Below is a small trained network, with its code and all its weights. Each question gives an input and a class and asks what happens when units are switched off, that is, made to give their printed mean instead of their output.

import numpy as np


def w(rows, s, z=0):
    codes = np.array(rows[::2]) - 128.0
    scale = np.full(codes.shape[1], s)
    scale[-1] = z or s
    return codes * scale


def norm(h):
    return h / np.sqrt((h * h).mean(-1, keepdims=True) + 1e-5)


def f(y):
    return y / 2 * (1 + np.tanh(0.7978845608 * (y + 0.044715 * y**3)))


def log_softmax(a):
    a = a - a.max(-1, keepdims=True)
    return a - np.log(np.exp(a).sum(-1, keepdims=True))


def net(x, mask):
    res = np.array(x, float).reshape(1, 6) / 4 @ E
    u = 0
    for l in range(2):
        y = f(norm(res) @ A[l][:, :-1].T + A[l][:, -1])
        res = res + np.where(mask[u : u + 8], y, B[l][:, -1]) @ B[l][:, :-1]
        u += 8
    return log_softmax(norm(res)[-1] @ U[:, :-1].T + U[:, -1])


A, B = {}, {}
E = w([
[100,118,75,61,111,252,50,135,83],'x0',
[72,104,55,138,119,87,82,181,180],'x1',
[155,84,67,58,186,125,166,47,185],'x2',
[44,198,139,150,165,149,123,87,163],'x3',
[137,121,138,139,15,131,100,66,192],'x4',
[127,119,171,118,171,54,3,77,92],'x5',
],0.0011)
A[0] = w([
[119,119,127,130,226,139,145,176,95,6],'L0N0',
[182,146,206,132,121,175,192,40,46,92],'L0N1',
[126,73,156,156,34,142,104,69,186,83],'L0N2',
[132,105,156,143,34,145,101,66,197,53],'L0N3',
[123,114,136,118,245,129,150,202,88,81],'L0N4',
[2,234,143,165,185,163,131,62,182,53],'L0N5',
[64,85,34,158,111,68,88,197,188,81],'L0N6',
[114,79,95,31,180,106,171,47,179,41],'L0N7',
],0.0034,0.002)
B[0] = w([
[139,199,94,111,81,66,125,108,115,103],'L0N0',
[109,165,87,83,197,110,82,224,199,245],'L0N1',
[146,188,68,81,154,89,159,147,57,181],'L0N2',
[131,194,62,92,153,71,151,137,53,165],'L0N3',
[149,188,47,77,53,84,142,88,96,183],'L0N4',
[231,55,112,93,69,97,119,192,104,199],'L0N5',
[164,190,174,77,212,156,133,162,142,183],'L0N6',
[181,150,97,254,138,176,99,132,107,201],'L0N7',
],0.0038,0.0012)
A[1] = w([
[138,138,163,200,126,47,179,131,194,10],'L1N0',
[64,190,217,206,52,128,96,223,67,38],'L1N1',
[109,159,75,125,77,89,140,93,114,21],'L1N2',
[210,3,117,78,119,109,151,163,88,25],'L1N3',
[123,140,89,136,108,201,252,169,158,254],'L1N4',
[105,132,153,206,142,27,189,124,172,124],'L1N5',
[35,103,69,117,90,227,62,132,98,87],'L1N6',
[126,97,168,121,191,73,17,41,78,213],'L1N7',
],0.003,0.0005)
B[1] = w([
[130,87,139,58,141,206,56,89,64,165],'L1N0',
[212,95,16,183,186,143,159,50,186,188],'L1N1',
[140,135,99,113,89,114,135,109,68,124],'L1N2',
[172,104,175,174,74,68,55,184,144,166],'L1N3',
[38,137,188,174,80,67,105,105,135,253],'L1N4',
[103,99,137,34,115,232,61,65,57,177],'L1N5',
[159,87,215,75,170,101,121,30,80,196],'L1N6',
[40,143,147,171,32,163,253,165,179,227],'L1N7',
],0.003,0.0017)
U = w([
[126,206,40,71,99,62,163,98,45,147],'0',
[104,62,205,72,156,193,83,52,80,148],'1',
[187,106,57,251,182,173,141,79,169,135],'2',
[2,124,192,181,58,121,184,140,176,135],'3',
[129,180,147,66,223,134,103,210,198,123],'4',
[193,71,148,132,72,80,89,179,124,123],'5',
[102,125,144,150,155,97,125,142,115,2],'6',
],0.0099,0.0084)

Each question gives the input, the list of numbers given to net, and the class t.
The units are the neurons (one row each of A and B). Each row of codes is followed by its name. A weight is (code - 128) times the scale printed after its matrix; where a second scale follows, it is the last column's (A, B and U).
mask holds one flag per neuron, layer by layer. A switched-off neuron (its flag False) gives its mean, the last column of its row in B, instead of its output. The means were averaged over made-up inputs and are rounded, as every weight is.
A unit's drop is (log p(t) with every unit on - log p(t) with that unit switched off) / (log p(t) with every unit on - log p(t) with every unit switched off).
The circuit of an input: a set's keep is (log p(t) with only the set's units on - log p(t) with every unit switched off) / (log p(t) with every unit on - log p(t) with every unit switched off). Starting from the 12 units with the biggest drops (on a tie, the unit counted first), units are removed one at a time, each time the one whose removal leaves the highest keep (on an exact tie, the one counted first), for as long as the keep stays at least 0.8.
units of the circuit, in order: the units of the circuit, biggest drop first
unit that matters most: the unit with the biggest drop
k most important neurons: the k neurons with the biggest drops, biggest first
top k neurons in layer l: the k neurons of layer l with the biggest drops, biggest first
input [3,2,2,-4,-1,-6], class 3: units of the circuit, in order	(L1N4)
input [-7,6,7,-3,-1,-8], class 3: 4 most important neurons	(L1N4, L1N1, L1N6, L0N1)
input [-8,0,-8,-6,-1,-8], class 1: units of the circuit, in order	(L1N5, L1N0, L0N5)
input [5,-3,5,6,-2,-3], class 5: 2 most important neurons	(L0N5, L1N1)
input [-7,-3,-6,8,5,2], class 5: top 4 neurons in layer 0	(L0N5, L0N7, L0N2, L0N3)
input [2,4,-7,6,0,-7], class 2: 2 most important neurons	(L1N1, L1N7)
input [4,0,3,1,7,8], class 3: 3 most important neurons	(L1N7, L0N4, L0N0)
input [-7,5,5,8,-6,-5], class 5: units of the circuit, in order	(L0N5, L1N3)
input [6,5,6,3,0,-8], class 3: 4 most important neurons	(L1N4, L1N1, L1N5, L1N0)
input [3,-6,0,1,7,-6], class 0: 2 most important neurons	(L0N3, L0N2)
input [0,-5,-8,4,-6,-8], class 2: 3 most important neurons	(L1N1, L1N7, L0N2)
input [-4,7,-5,4,1,-6], class 4: 3 most important neurons	(L0N6, L1N7, L0N7)
input [6,-8,6,-4,8,-8], class 0: 4 most important neurons	(L0N3, L0N2, L1N7, L0N5)
input [-6,-2,6,-6,-4,2], class 1: 2 most important neurons	(L1N5, L0N5)
input [5,-2,6,-5,6,1], class 0: units of the circuit, in order	(L0N3)
input [8,1,-8,2,6,-2], class 1: 3 most important neurons	(L1N6, L0N7, L0N4)
input [-4,-1,2,-6,8,8], class 0: top 3 neurons in layer 0	(L0N2, L0N3, L0N5)
input [-8,8,-7,1,-6,-5], class 1: units of the circuit, in order	(L1N5, L1N0, L0N1)
input [0,-7,-8,-7,4,8], class 2: units of the circuit, in order	(L1N1, L0N5)
input [-4,-3,4,-8,-7,-5], class 5: unit that matters most	L1N3
input [-7,-1,-5,-7,6,6], class 1: units of the circuit, in order	(L1N5, L0N5)
